Below is a small trained network, with its code and all its weights. Each question gives an input and a class and asks what happens when units are switched off, that is, made to give their printed mean instead of their output.

import numpy as np


def w(rows, s, z=0):
    codes = np.array(rows[::2]) - 128.0
    scale = np.full(codes.shape[1], s)
    scale[-1] = z or s
    return codes * scale


def norm(h):
    return h / np.sqrt((h * h).mean(-1, keepdims=True) + 1e-5)


def f(y):
    return y / 2 * (1 + np.tanh(0.7978845608 * (y + 0.044715 * y**3)))


def log_softmax(a):
    a = a - a.max(-1, keepdims=True)
    return a - np.log(np.exp(a).sum(-1, keepdims=True))


def net(x, mask):
    res = np.array(x, float).reshape(1, 7) / 4 @ E
    u = 0
    for l in range(3):
        y = f(norm(res) @ A[l][:, :-1].T + A[l][:, -1])
        res = res + np.where(mask[u : u + 5], y, B[l][:, -1]) @ B[l][:, :-1]
        u += 5
    return log_softmax(norm(res)[-1] @ U[:, :-1].T + U[:, -1])


A, B = {}, {}
E = w([
[125,138,131,133,125,123,127,125,128,132,131],'x0',
[138,132,132,118,120,123,130,135,128,129,129],'x1',
[124,190,188,139,246,151,31,226,219,212,121],'x2',
[79,104,140,77,173,128,85,126,108,76,218],'x3',
[21,33,72,54,158,39,92,147,125,204,85],'x4',
[145,128,137,123,128,112,121,132,121,125,127],'x5',
[147,121,139,100,93,180,55,63,142,138,107],'x6',
],0.014)
A[0] = w([
[65,125,143,37,127,104,105,102,107,68,226,104],'L0N1',
[142,102,144,59,95,194,7,56,139,101,158,39],'L0N2',
[165,145,167,159,144,171,129,124,114,53,227,1],'L0N3',
[111,130,172,90,176,174,76,152,123,47,251,57],'L0N4',
[87,121,135,136,177,90,235,234,128,55,229,38],'L0N5',
],0.019,0.0087)
B[0] = w([
[163,34,37,126,74,133,136,141,158,135,135,235],'L0N1',
[95,218,185,142,215,96,129,22,9,189,91,199],'L0N2',
[128,233,100,67,78,123,156,108,223,46,120,219],'L0N3',
[211,58,31,159,152,199,82,160,159,160,162,217],'L0N4',
[117,204,166,133,192,112,104,14,22,191,82,254],'L0N5',
],0.015,0.014)
A[1] = w([
[183,148,150,190,90,134,184,150,156,188,11,1],'L1N1',
[151,182,192,155,152,153,92,142,178,100,161,80],'L1N2',
[57,80,254,118,171,181,155,171,102,22,201,40],'L1N3',
[90,55,250,120,115,182,133,176,52,43,192,15],'L1N4',
[158,152,178,162,111,191,152,115,108,38,192,34],'L1N5',
],0.019,0.0052)
B[1] = w([
[200,68,4,152,144,174,103,76,117,190,131,249],'L1N1',
[110,187,157,86,114,115,132,157,163,100,118,209],'L1N2',
[65,161,76,132,111,81,208,151,148,183,38,127],'L1N3',
[159,112,19,113,104,100,127,107,150,199,90,127],'L1N4',
[108,173,113,81,122,126,158,145,198,99,114,189],'L1N5',
],0.013,0.011)
A[2] = w([
[54,80,248,146,162,158,130,138,86,60,93,104],'L2N1',
[113,70,104,95,68,118,202,56,63,9,204,179],'L2N2',
[110,135,86,176,181,46,199,234,89,156,179,7],'L2N3',
[132,149,141,112,254,153,22,236,189,173,175,78],'L2N4',
[4,14,95,41,155,43,75,162,126,197,117,17],'L2N5',
],0.021,0.0018)
B[2] = w([
[161,161,148,152,189,145,137,232,129,129,173,132],'L2N1',
[74,58,223,166,137,95,124,229,115,155,133,202],'L2N2',
[130,124,138,118,168,173,96,57,101,134,130,141],'L2N3',
[67,35,196,156,88,78,160,172,79,123,126,221],'L2N4',
[180,252,107,98,116,172,142,111,203,61,139,251],'L2N5',
],0.015,0.021)
U = w([
[147,217,110,67,104,143,146,141,229,42,135,183],'0',
[194,18,1,138,126,161,90,119,139,185,144,101],'1',
[107,177,182,137,200,97,98,32,24,206,81,4],'2',
[78,42,213,157,100,88,140,210,115,135,129,176],'3',
],0.01,0.0019)

Each question gives the input, the list of numbers given to net, and the class t.
The units are the neurons (one row each of A and B). Each row of codes is followed by its name. A weight is (code - 128) times the scale printed after its matrix; where a second scale follows, it is the last column's (A, B and U).
mask holds one flag per neuron, layer by layer. A switched-off neuron (its flag False) gives its mean, the last column of its row in B, instead of its output. The means were averaged over made-up inputs and are rounded, as every weight is.
A unit's drop is (log p(t) with every unit on - log p(t) with that unit switched off) / (log p(t) with every unit on - log p(t) with every unit switched off).
The circuit of an input: a set's keep is (log p(t) with only the set's units on - log p(t) with every unit switched off) / (log p(t) with every unit on - log p(t) with every unit switched off). Starting from the 12 units with the biggest drops (on a tie, the unit counted first), units are removed one at a time, each time the one whose removal leaves the highest keep (on an exact tie, the one counted first), for as long as the keep stays at least 0.8.
units of the circuit, in order: the units of the circuit, biggest drop first
top k neurons: the k neurons with the biggest drops, biggest first
top k neurons in layer l: the k neurons of layer l with the biggest drops, biggest first
input [-7,-3,-7,1,6,-2,7], class 2: units of the circuit, in order -> L0N2
input [2,6,5,-2,-4,-4,-4], class 3: top 4 neurons -> L0N1, L2N5, L2N4, L0N2
input [8,-5,-7,6,6,-8,6], class 3: top 2 neurons -> L2N2, L0N5
input [6,2,-5,3,5,1,4], class 0: units of the circuit, in order -> L2N5, L1N1
input [8,1,8,-4,2,-2,6], class 3: top 3 neurons -> L2N4, L0N5, L0N1
input [4,6,2,2,5,-3,5], class 0: top 3 neurons -> L2N5, L0N5, L0N1
input [-5,8,6,-6,-5,1,8], class 2: top 3 neurons in layer 0 -> L0N1, L0N2, L0N4
input [0,0,8,-8,-2,1,5], class 1: top 3 neurons -> L1N1, L2N2, L0N5
input [2,-6,-5,7,0,6,-5], class 1: top 2 neurons -> L0N1, L0N4
input [-4,3,-1,-4,-4,6,6], class 2: top 3 neurons -> L0N2, L2N5, L0N1
input [-2,2,-6,-3,6,-8,-3], class 0: top 2 neurons -> L2N5, L0N3
input [4,-5,1,7,1,-8,-6], class 1: top 3 neurons -> L0N4, L0N1, L0N2
input [6,-3,4,-5,0,-3,1], class 1: top 2 neurons -> L1N1, L0N5
input [8,0,-6,1,8,-6,-3], class 0: units of the circuit, in order -> L2N5
input [-1,8,4,-1,3,-8,3], class 3: top 3 neurons -> L0N1, L2N4, L0N5
input [-2,-3,-7,-7,7,-7,4], class 0: top 4 neurons -> L2N5, L2N4, L0N3, L0N5
input [0,7,-5,3,3,5,0], class 3: top 3 neurons -> L2N2, L0N4, L1N1
input [2,6,8,8,3,0,2], class 1: top 2 neurons in layer 1 -> L1N2, L1N5
input [5,-4,6,2,-5,6,-5], class 3: top 2 neurons in layer 0 -> L0N4, L0N2
input [-5,1,7,8,1,0,2], class 1: top neuron in layer 0 -> L0N4
input [7,0,4,-1,5,7,-1], class 0: top 2 neurons in layer 2 -> L2N5, L2N2
input [-5,-1,6,7,-5,4,7], class 1: top 3 neurons in layer 0 -> L0N4, L0N5, L0N1
input [7,0,-8,-3,-1,0,-8], class 2: top 3 neurons in layer 0 -> L0N5, L0N1, L0N3
input [6,-2,-8,6,-5,-1,2], class 3: top 2 neurons in layer 2 -> L2N2, L2N5
input [-2,-5,-4,-8,8,6,1], class 0: top 2 neurons in layer 0 -> L0N4, L0N5
input [4,7,8,3,-6,3,6], class 3: top 2 neurons in layer 0 -> L0N5, L0N4
